Here is a tiny trained network, its code and every weight. The questions are about switching its units off for an input and a target symbol, where a switched-off unit gives its printed mean instead of its output.

import numpy as np


def w(rows, s, z=0):
    codes = np.array(rows[::2]) - 128.0
    scale = np.full(codes.shape[1], s)
    scale[-1] = z or s
    return codes * scale


def f(y):
    return np.maximum(y, 0)


def softmax(a):
    e = np.exp(a - a.max(-1, keepdims=True))
    return e / e.sum(-1, keepdims=True)


def log_softmax(a):
    a = a - a.max(-1, keepdims=True)
    return a - np.log(np.exp(a).sum(-1, keepdims=True))


def net(x, mask):
    ids = ['αβδεζηθλξσφω'.index(c) for c in x.split()]
    T = len(ids)
    res = E[ids] + P[:T]
    u = 0
    for l in range(2):
        r = res
        for j in range(2):
            rows = slice(2 * j, 2 * j + 2)
            q, k, v = (r @ M[l][rows].T for M in (Q, K, V))
            z = softmax(np.where(np.tri(T) > 0, q @ k.T / 2**0.5, -1e9)) @ v
            o = O[l][rows]
            res = res + np.where(mask[u + j], z, o[:, -1]) @ o[:, :-1]
        u += 2
        y = f(res @ A[l][:, :-1].T + A[l][:, -1])
        res = res + np.where(mask[u : u + 4], y, B[l][:, -1]) @ B[l][:, :-1]
        u += 4
    return log_softmax(res[-1] @ U[:, :-1].T + U[:, -1])


Q, K, V, O, A, B = {}, {}, {}, {}, {}, {}
E = w([
[98,148,132,51,109],'α',
[60,44,101,85,108],'β',
[2,98,86,109,103],'δ',
[106,195,121,133,53],'ε',
[146,135,30,142,31],'ζ',
[104,20,125,72,106],'η',
[89,140,126,47,112],'θ',
[59,100,159,152,84],'λ',
[172,111,156,102,65],'ξ',
[154,67,150,204,249],'σ',
[105,170,212,190,116],'φ',
[92,148,130,53,110],'ω',
],0.0095)
P = w([
[151,203,68,181,214],'0',
[147,174,77,174,172],'1',
[135,157,90,160,144],'2',
[125,137,107,146,122],'3',
[108,128,117,133,106],'4',
[97,115,133,119,91],'5',
[85,107,148,108,77],'6',
[75,90,164,95,66],'7',
[65,80,177,82,54],'8',
[54,69,191,71,43],'9',
[43,60,204,60,33],'10',
[35,47,217,49,23],'11',
[24,43,229,37,13],'12',
[15,37,239,30,2],'13',
],0.0042)
Q[0] = w([
[187,146,183,205,255],'L0H1',
[170,137,121,127,221],'L0H1',
[136,106,90,201,98],'L0H2',
[120,167,142,114,171],'L0H2',
],0.074)
K[0] = w([
[172,162,92,131,254],'L0H1',
[123,109,151,222,155],'L0H1',
[159,123,33,170,172],'L0H2',
[67,203,175,107,61],'L0H2',
],0.047)
V[0] = w([
[231,142,156,114,90],'L0H1',
[202,80,6,45,186],'L0H1',
[120,88,144,208,123],'L0H2',
[136,145,158,153,142],'L0H2',
],0.013)
O[0] = w([
[129,119,190,71,208,3],'L0H1',
[58,120,233,74,2,44],'L0H1',
[158,140,116,61,154,156],'L0H2',
[139,103,118,104,120,85],'L0H2',
],0.0089,0.0028)
A[0] = w([
[193,155,91,73,83,148],'L0N1',
[251,100,138,163,92,77],'L0N2',
[140,156,154,154,154,213],'L0N3',
[100,169,82,45,135,2],'L0N4',
],0.021,0.0056)
B[0] = w([
[113,124,96,200,110,252],'L0N1',
[124,80,154,96,40,160],'L0N2',
[180,125,170,134,132,217],'L0N3',
[250,23,150,37,73,174],'L0N4',
],0.023,0.004)
Q[1] = w([
[94,5,91,120,111],'L1H1',
[164,181,69,119,121],'L1H1',
[50,168,157,42,179],'L1H2',
[196,95,55,211,107],'L1H2',
],0.025)
K[1] = w([
[45,6,73,104,220],'L1H1',
[178,212,52,94,80],'L1H1',
[102,35,217,219,192],'L1H2',
[184,243,93,154,66],'L1H2',
],0.02)
V[1] = w([
[86,19,104,152,229],'L1H1',
[34,2,69,63,208],'L1H1',
[166,251,91,70,56],'L1H2',
[69,63,154,164,186],'L1H2',
],0.006)
O[1] = w([
[123,222,159,98,104,63],'L1H1',
[115,114,164,158,2,84],'L1H1',
[84,152,83,87,139,174],'L1H2',
[158,108,119,115,84,6],'L1H2',
],0.0048,0.002)
A[1] = w([
[49,88,153,78,141,2],'L1N1',
[5,88,122,81,156,155],'L1N2',
[49,71,135,88,196,251],'L1N3',
[113,119,210,104,140,200],'L1N4',
],0.025,0.0084)
B[1] = w([
[253,141,69,129,142,167],'L1N1',
[109,115,213,150,149,253],'L1N2',
[66,112,48,44,152,208],'L1N3',
[156,181,143,123,103,246],'L1N4',
],0.043,0.0072)
U = w([
[79,157,135,92,119,129],'α',
[142,45,183,82,182,98],'β',
[86,131,200,214,88,99],'δ',
[163,166,71,217,255,255],'ε',
[13,197,51,232,37,172],'ζ',
[221,99,137,54,185,11],'η',
[63,128,147,96,108,111],'θ',
[92,139,122,123,112,188],'λ',
[164,190,184,150,58,101],'ξ',
[177,23,111,94,62,190],'σ',
[123,176,94,84,86,108],'φ',
[134,97,73,96,171,92],'ω',
],0.007,0.0087)

Each question gives the input, a string of symbols that net reads in full, and the target symbol t.
The units are the heads (2 rows each of Q, K, V and O) and the neurons (one row each of A and B). Each row of codes is followed by its name. A weight is (code - 128) times the scale printed after its matrix; where a second scale follows, it is the last column's (O, A, B and U).
mask holds one flag per unit, layer by layer, with each layer's heads first. A switched-off unit (its flag False) gives its mean, the last column of its rows in O or B, instead of its output. The means were averaged over made-up inputs and are rounded, as every weight is.
A unit's drop is (log p(t) with every unit on - log p(t) with that unit switched off) / (log p(t) with every unit on - log p(t) with every unit switched off).
The circuit of an input: a set's keep is (log p(t) with only the set's units on - log p(t) with every unit switched off) / (log p(t) with every unit on - log p(t) with every unit switched off). Starting from all 12 units, units are removed one at a time, each time the one whose removal leaves the highest keep (on an exact tie, the one counted first), for as long as the keep stays at least 0.8.
units of the circuit, in order: the units of the circuit, biggest drop first
unit that matters most: the unit with the biggest drop
top k neurons: the k neurons with the biggest drops, biggest first
k most important neurons of layer l: the k neurons of layer l with the biggest drops, biggest first
which heads matter: for each layer, one digit per head in row order, 1 if its drop is at least 0.15 and else 0, layers parted by /
input ξ ε θ η η φ ξ λ, target φ: top neuron	L1N4
input σ β η ε ω, target ω: 2 most important neurons of layer 0	L0N4, L0N1
input η λ β α ζ ε β α ξ ξ α, target φ: 2 most important neurons of layer 1	L1N4, L1N3
input η β α β ω β ζ α φ ζ λ, target η: units of the circuit, in order	L1N1, L0H1, L0N1
input λ σ ω ζ σ, target φ: 3 most important neurons of layer 1	L1N2, L1N4, L1N3
input θ η δ ε β η ε σ, target ξ: which heads matter	00 / 00
input λ α φ ξ σ η ε ω ε ω ω ζ, target σ: units of the circuit, in order	L0H2, L0N4
input ξ ξ β δ β ξ θ, target φ: which heads matter	11 / 00
input θ θ θ ω λ ζ β, target β: which heads matter	00 / 00
input α ξ λ ζ σ λ φ β β β φ φ α, target σ: top 2 neurons	L0N4, L1N2
input δ ζ η λ η σ β δ θ ω ξ ω δ λ, target ζ: which heads matter	10 / 00
input ω ξ σ ξ δ σ λ α φ η λ α ξ φ, target φ: 3 most important neurons of layer 1	L1N2, L1N4, L1N3
input ε β σ α φ φ ξ θ δ η λ σ, target φ: top 3 neurons	L1N3, L1N4, L0N1
input β η ω ω ζ λ ξ β δ θ, target ζ: unit that matters most	L0H1
input α φ ω ζ η δ φ, target φ: which heads matter	10 / 10
input η θ δ φ σ ξ φ θ, target σ: units of the circuit, in order	L0N4, L1N2
input ε ζ ε α, target ω: which heads matter	11 / 10
input α β β λ η λ β ξ λ θ β, target β: which heads matter	10 / 00
input δ ω λ, target θ: which heads matter	10 / 00
input σ φ ω λ η, target σ: unit that matters most	L0H2
input δ β ε ζ θ ε λ, target ω: 2 most important neurons of layer 0	L0N1, L0N4
input β ε σ η η λ η ω, target ξ: top 3 neurons	L0N1, L1N4, L1N1
